The rows lie along a hidden order. The number after each row says roughly how far along it the row is, from 0 to 15. A new part has a new order.
|  0.149 | -0.135 |  0.253 |  0.381 |  0.634 |  0.265 | -0.039 | -0.130 |  0.048 | -0.794 | -0.152 |  0.389 |  0.190 | -0.446 |  0.069 |  0.121 |  0.569 |  0.014 | -0.504 |  0.523 | -0.848 |  0.594 | -0.159 | -0.103 | -0.143 |  0.127 |  0.569 |  0.024 |  0.286 |  0.045 | -0.109 |  0.131 | -0.129 | -0.276 |  0.085 | -0.368 | -1.622 | -0.026 | -0.371 | -0.411 |  0.073 |  0.056 | -0.465 | -0.398 |  0.263 |  1.026 |  1.200 |  0.020 | -0.136 |  0.233 |  0.128 |  0.161 |  0.026 | -0.008 | -0.268 |  0.086 |  0.074 |  0.460 | -0.136 | -0.199 |  0.653 |  1.206 | -0.010 |  0.658 | -0.269 |  0.062 | -0.580 | -0.274 | -0.524 |  0.545 | => 6
|  1.051 |  1.004 |  0.570 | -0.075 |  0.752 | -1.042 | -0.173 |  0.118 |  0.308 | -1.232 |  0.279 |  1.788 | -0.066 | -1.080 | -0.032 |  0.163 | -0.093 |  0.808 | -0.812 | -0.241 | -1.716 |  0.789 |  0.218 | -0.202 | -0.092 |  0.162 |  0.262 | -0.425 |  0.126 |  0.013 | -0.007 | -0.794 | -0.021 | -0.531 | -6.832 | -0.729 | -6.157 |  0.209 | -0.138 | -1.071 |  0.170 |  0.169 | -0.767 | -0.188 |  0.379 |  0.868 |  2.214 | -0.262 |  0.059 |  0.114 |  0.599 | -0.807 |  0.009 |  0.093 | -0.044 | -0.043 |  0.323 |  0.962 |  0.124 | -0.877 | -1.979 |  0.853 | -0.014 |  1.110 | -1.336 |  0.097 |  2.402 | -1.154 |  0.191 |  0.600 | => 10
|  1.575 |  1.131 |  0.584 | -0.258 |  0.483 | -1.444 | -0.291 |  0.176 |  0.297 | -0.897 |  0.385 |  1.433 | -0.129 | -1.562 |  0.047 |  0.354 |  1.651 |  1.199 | -0.753 | -0.218 | -2.213 |  1.041 |  0.264 | -0.489 |  0.036 |  0.263 |  0.083 | -0.478 |  0.176 | -0.460 |  0.004 | -1.318 | -0.062 | -0.567 | -7.739 | -1.038 | -7.544 |  0.420 | -0.114 | -1.014 |  0.108 |  0.213 | -0.602 |  0.082 |  0.394 |  0.447 |  2.100 | -0.402 |  0.080 |  0.027 |  0.757 | -0.715 | -0.056 |  0.129 |  0.051 | -0.041 |  0.072 |  0.924 |  0.256 | -1.058 | -1.597 |  1.095 |  0.071 |  1.233 | -1.563 |  0.100 |  3.008 | -1.092 |  0.305 |  0.363 | => 12
| -1.596 | -1.273 | -0.478 |  0.777 | -0.495 |  1.684 |  0.204 | -0.297 | -0.365 | -0.006 | -0.418 | -1.104 |  0.442 |  1.066 |  0.112 | -0.340 | -0.678 | -1.293 |  1.092 |  0.174 |  1.667 | -1.146 | -0.218 |  0.348 | -0.063 | -0.279 |  0.282 |  0.295 |  0.108 |  0.082 | -0.104 |  1.616 |  0.155 |  0.485 |  5.601 |  0.549 |  6.071 | -0.336 |  0.107 |  0.978 | -0.304 | -0.281 |  0.553 | -0.255 | -0.251 | -0.702 | -1.213 |  0.575 | -0.116 |  0.020 | -0.675 |  0.737 |  0.073 | -0.015 | -0.245 |  0.033 | -0.197 | -0.896 | -0.342 |  1.150 |  0.858 | -1.019 | -0.077 | -0.160 |  1.952 |  0.051 | -3.136 |  1.274 | -0.902 |  0.159 | => 0
| -0.939 | -0.866 | -0.168 |  0.487 | -0.241 |  1.129 |  0.159 | -0.240 | -0.301 |  0.198 | -0.268 | -0.742 |  0.079 |  0.324 |  0.191 | -0.215 | -0.693 | -0.955 |  0.548 |  1.179 |  0.771 | -0.538 | -0.235 |  0.168 |  0.023 | -0.224 |  0.287 |  0.178 |  0.126 | -0.242 | -0.083 |  1.149 |  0.011 |  0.206 |  4.590 |  0.192 |  3.581 | -0.115 | -0.180 |  0.769 | -0.221 | -0.202 |  0.294 | -0.069 | -0.232 | -0.319 | -0.413 |  0.181 | -0.109 |  0.006 | -0.442 |  0.284 | -0.014 | -0.061 | -0.016 |  0.117 | -0.490 | -0.390 | -0.367 |  0.531 |  1.539 | -0.171 |  0.134 | -0.378 |  1.035 | -0.058 | -2.439 |  0.755 | -0.670 | -0.515 | => 2
|  1.475 |  1.095 |  0.463 | -0.501 |  0.388 | -1.586 | -0.218 |  0.235 |  0.325 | -0.965 |  0.521 |  1.123 | -0.303 | -1.347 |  0.000 |  0.385 |  1.930 |  1.305 | -0.941 | -0.263 | -1.838 |  1.313 |  0.298 | -0.535 |  0.090 |  0.246 | -0.198 | -0.474 |  0.129 | -0.517 |  0.049 | -1.642 | -0.085 | -0.572 | -7.909 | -0.939 | -7.411 |  0.472 | -0.194 | -0.767 |  0.110 |  0.219 | -0.679 |  0.324 |  0.390 |  0.506 |  2.005 | -0.585 |  0.083 | -0.073 |  0.553 | -0.925 | -0.084 |  0.130 |  0.178 | -0.033 | -0.110 |  0.842 |  0.256 | -1.209 | -1.287 |  1.103 |  0.138 |  0.912 | -1.558 |  0.057 |  2.259 | -1.404 |  0.529 | -0.045 | => 14
|  1.794 |  1.397 |  0.555 | -0.497 |  0.530 | -1.838 | -0.279 |  0.244 |  0.365 | -0.582 |  0.475 |  0.950 | -0.345 | -1.689 | -0.008 |  0.338 |  1.405 |  1.419 | -0.939 | -0.238 | -1.892 |  1.262 |  0.243 | -0.479 |  0.109 |  0.255 | -0.158 | -0.428 |  0.121 | -0.622 |  0.047 | -1.666 | -0.109 | -0.380 | -9.697 | -0.979 | -7.084 |  0.372 | -0.211 | -0.912 |  0.136 |  0.258 | -0.638 |  0.340 |  0.271 |  0.409 |  2.370 | -0.494 |  0.077 | -0.029 |  0.584 | -0.696 | -0.076 |  0.125 |  0.214 | -0.032 |  0.116 |  1.041 |  0.267 | -1.035 | -1.434 |  1.198 |  0.138 |  0.827 | -1.974 |  0.032 |  3.058 | -1.526 |  0.574 | -0.101 | => 13
| -0.547 | -0.682 |  0.184 |  0.697 |  0.287 |  0.756 |  0.020 | -0.201 | -0.089 | -0.533 | -0.115 | -0.577 |  0.117 | -0.375 |  0.173 | -0.009 |  0.149 | -0.419 |  0.232 |  0.637 | -0.208 | -0.109 | -0.192 | -0.097 | -0.032 | -0.009 |  0.413 |  0.167 |  0.272 | -0.204 | -0.110 |  0.375 | -0.087 | -0.062 |  1.281 | -0.229 |  0.950 |  0.055 | -0.361 |  0.171 | -0.095 | -0.044 |  0.205 | -0.198 |  0.121 |  0.170 |  0.409 |  0.062 | -0.105 |  0.111 | -0.141 | -0.330 |  0.000 | -0.028 | -0.215 |  0.107 | -0.382 |  0.119 | -0.220 |  0.168 |  0.781 |  0.544 |  0.092 |  0.202 |  0.335 |  0.039 | -1.486 |  0.159 | -0.720 | -0.045 | => 4
|  1.558 |  1.076 |  0.736 | -0.205 |  0.729 | -1.091 | -0.221 |  0.168 |  0.275 | -0.943 |  0.269 |  1.341 | -0.139 | -1.214 | -0.052 |  0.440 |  1.752 |  0.906 | -0.922 | -0.297 | -1.670 |  0.833 |  0.192 | -0.361 | -0.067 |  0.239 |  0.176 | -0.430 |  0.160 | -0.163 | -0.017 | -1.293 | -0.054 | -0.473 | -6.956 | -0.905 | -6.341 |  0.344 | -0.122 | -1.153 |  0.214 |  0.198 | -0.628 | -0.034 |  0.376 |  0.847 |  2.310 | -0.502 |  0.063 |  0.061 |  0.707 | -0.791 | -0.021 |  0.104 | -0.052 | -0.053 |  0.284 |  0.954 |  0.190 | -0.977 | -1.786 |  1.103 |  0.026 |  1.073 | -1.424 |  0.080 |  2.346 | -1.450 |  0.371 |  0.559 | => 11
|  0.864 |  0.371 |  0.470 |  0.351 |  0.694 | -0.144 | -0.105 | -0.089 |  0.162 | -1.303 |  0.045 |  0.953 |  0.034 | -0.776 |  0.042 |  0.326 |  1.505 |  0.708 | -0.366 |  0.055 | -1.342 |  0.693 |  0.063 | -0.190 | -0.164 |  0.252 |  0.233 | -0.268 |  0.266 |  0.062 | -0.108 | -0.270 | -0.047 | -0.478 | -3.545 | -0.734 | -4.593 |  0.246 | -0.198 | -0.831 |  0.118 |  0.041 | -0.583 | -0.431 |  0.319 |  1.026 |  2.328 | -0.093 | -0.072 |  0.135 |  0.343 | -0.954 |  0.014 |  0.001 | -0.335 |  0.014 |  0.223 |  0.675 |  0.009 | -0.563 | -0.727 |  1.237 | -0.050 |  1.209 | -0.883 |  0.160 |  0.649 | -0.922 | -0.362 |  0.868 | => 8
|  0.878 |  0.761 |  0.661 |  0.007 |  0.050 | -0.982 | -0.180 |  0.142 |  0.232 | -1.074 |  0.237 |  1.830 | -0.076 | -1.001 | -0.045 |  0.338 |  1.645 |  0.853 | -0.797 | -0.214 | -1.723 |  0.861 |  0.145 | -0.190 | -0.113 |  0.216 |  0.213 | -0.340 |  0.171 |  0.009 | -0.049 | -1.046 | -0.061 | -0.537 | -6.382 | -0.710 | -4.315 |  0.317 | -0.129 | -1.054 |  0.172 |  0.190 | -0.639 | -0.192 |  0.378 |  0.660 |  1.907 | -0.307 |  0.024 |  0.182 |  0.646 | -0.778 |  0.005 |  0.112 | -0.125 | -0.049 |  0.444 |  0.769 |  0.132 | -0.974 | -1.665 |  0.965 | -0.023 |  1.472 | -1.321 |  0.098 |  2.692 | -1.013 |  0.322 |  0.872 | => 10
| -0.214 | -0.306 |  0.313 |  0.164 |  0.596 | -0.040 | -0.062 | -0.130 | -0.017 | -0.280 | -0.217 | -0.130 |  0.025 | -0.308 |  0.060 |  0.100 |  0.213 | -0.075 | -0.501 |  0.723 | -2.165 |  0.680 | -0.270 |  0.071 | -0.195 |  0.023 |  0.686 |  0.150 |  0.162 |  0.396 | -0.105 |  0.357 | -0.085 | -0.207 | -0.940 | -0.184 | -2.391 | -0.013 | -0.340 | -0.386 |  0.135 | -0.023 | -0.315 | -0.415 |  0.171 |  1.286 |  1.226 | -0.069 | -0.161 |  0.290 |  0.149 | -0.440 |  0.044 | -0.022 | -0.175 |  0.120 |  0.013 |  0.600 | -0.099 | -0.002 |  0.361 |  0.891 |  0.013 |  0.461 | -0.247 | -0.026 | -0.775 | -0.107 | -0.438 |  0.240 | => 6
|  0.317 |  0.052 |  0.285 |  0.387 |  0.414 |  0.084 | -0.053 | -0.095 |  0.267 | -0.647 | -0.153 |  0.381 |  0.055 | -0.480 |  0.076 |  0.156 |  0.583 |  0.861 | -0.535 |  0.707 | -1.242 |  0.558 | -0.173 | -0.100 | -0.102 |  0.054 |  0.599 |  0.091 |  0.263 |  0.175 | -0.082 |  0.078 | -0.104 | -0.324 | -0.495 | -0.359 | -0.979 | -0.122 | -0.465 | -0.387 |  0.056 |  0.041 | -0.297 | -0.463 |  0.248 |  1.243 |  1.102 | -0.082 | -0.137 |  0.236 |  0.252 | -0.492 |  0.036 | -0.016 | -0.249 |  0.097 |  0.112 |  0.648 | -0.120 | -0.017 |  0.354 |  1.221 | -0.004 |  0.448 | -0.250 |  0.026 | -0.555 | -0.377 | -0.404 |  0.567 | => 6
| -0.537 | -1.150 | -0.247 |  0.500 | -0.194 |  0.641 |  0.021 | -0.215 | -0.241 |  0.062 | -0.270 | -0.774 |  0.074 |  1.761 |  0.342 | -0.216 | -0.552 | -0.712 |  0.554 |  0.488 |  1.287 | -0.703 | -0.242 |  0.111 | -0.027 | -0.178 |  0.165 |  0.208 |  0.153 | -0.185 | -0.057 |  0.914 |  0.010 |  0.206 |  5.346 |  0.114 |  2.845 | -0.059 | -0.215 |  0.456 | -0.148 | -0.141 |  0.223 | -0.097 |  0.751 | -0.084 | -0.488 |  0.306 | -0.082 |  0.007 | -0.464 |  0.252 |  0.000 | -0.038 | -0.034 |  0.114 | -0.456 | -0.494 | -0.297 |  0.658 |  1.479 |  0.159 |  0.115 | -0.453 |  1.275 | -0.060 | -2.753 |  0.743 | -0.781 | -0.409 | => 3
|  1.132 |  0.776 |  0.481 | -0.154 |  0.679 | -0.680 | -0.157 |  0.096 |  0.220 | -1.357 |  0.173 |  1.207 |  0.019 | -1.045 | -0.008 |  0.373 |  1.594 |  0.548 | -0.771 | -0.203 | -1.603 |  0.682 |  0.149 | -0.173 | -0.123 |  0.245 |  0.437 | -0.358 |  0.237 | -0.031 | -0.081 | -0.856 | -0.062 | -0.446 | -4.751 | -1.050 | -5.262 | -0.051 | -0.158 | -1.005 |  0.158 |  0.150 | -0.794 | -0.300 |  0.395 |  0.971 |  2.558 | -0.251 |  0.028 |  0.151 |  0.564 | -0.764 |  0.010 |  0.085 | -0.128 |  0.002 |  0.408 |  0.876 |  0.121 | -0.754 | -1.529 |  1.085 | -0.007 |  1.523 | -1.647 |  0.131 |  1.811 | -1.028 |  0.020 |  0.813 | => 9
|  1.837 |  1.473 |  0.595 | -0.905 |  0.361 | -2.304 | -0.261 |  0.324 |  0.411 | -0.395 |  0.731 |  0.936 | -0.509 | -1.872 | -0.020 |  0.427 |  1.172 |  1.368 | -0.772 |  0.283 | -2.234 |  2.100 |  0.216 | -0.588 |  0.226 |  0.314 | -0.458 | -0.397 |  0.079 | -0.584 |  0.100 | -1.971 | -0.141 | -0.534 | -9.230 | -0.887 | -7.496 |  0.435 | -0.242 | -0.979 |  0.137 |  0.311 | -0.586 |  0.367 |  0.343 |  0.231 |  1.935 | -0.646 |  0.075 | -0.125 |  0.658 | -0.940 | -0.119 |  0.126 |  0.374 | -0.020 | -0.341 |  0.872 |  0.341 | -1.274 | -0.974 |  1.092 |  0.263 |  0.269 | -1.782 | -0.030 |  3.691 | -1.239 |  0.823 | -0.490 | => 15
|  0.632 |  0.041 |  0.395 |  0.344 |  0.777 | -0.112 | -0.081 | -0.030 |  0.160 | -0.626 | -0.037 |  0.371 |  0.152 | -0.558 |  0.038 |  0.223 |  1.145 |  0.721 | -1.175 |  0.359 | -1.594 |  0.834 | -0.067 | -0.083 | -0.203 |  0.179 |  0.515 | -0.093 |  0.190 |  0.180 | -0.139 | -0.008 | -0.083 | -0.474 | -3.758 | -0.356 | -3.104 |  0.121 | -0.291 | -0.600 |  0.168 |  0.068 | -0.494 | -0.393 |  0.395 |  1.107 |  1.733 | -0.014 | -0.090 |  0.155 |  0.324 | -0.709 |  0.024 |  0.033 | -0.319 |  0.027 |  0.277 |  0.696 | -0.063 | -0.313 | -0.258 |  1.079 | -0.018 |  1.080 | -0.734 |  0.101 |  0.062 | -0.693 |  0.013 |  0.771 | => 7
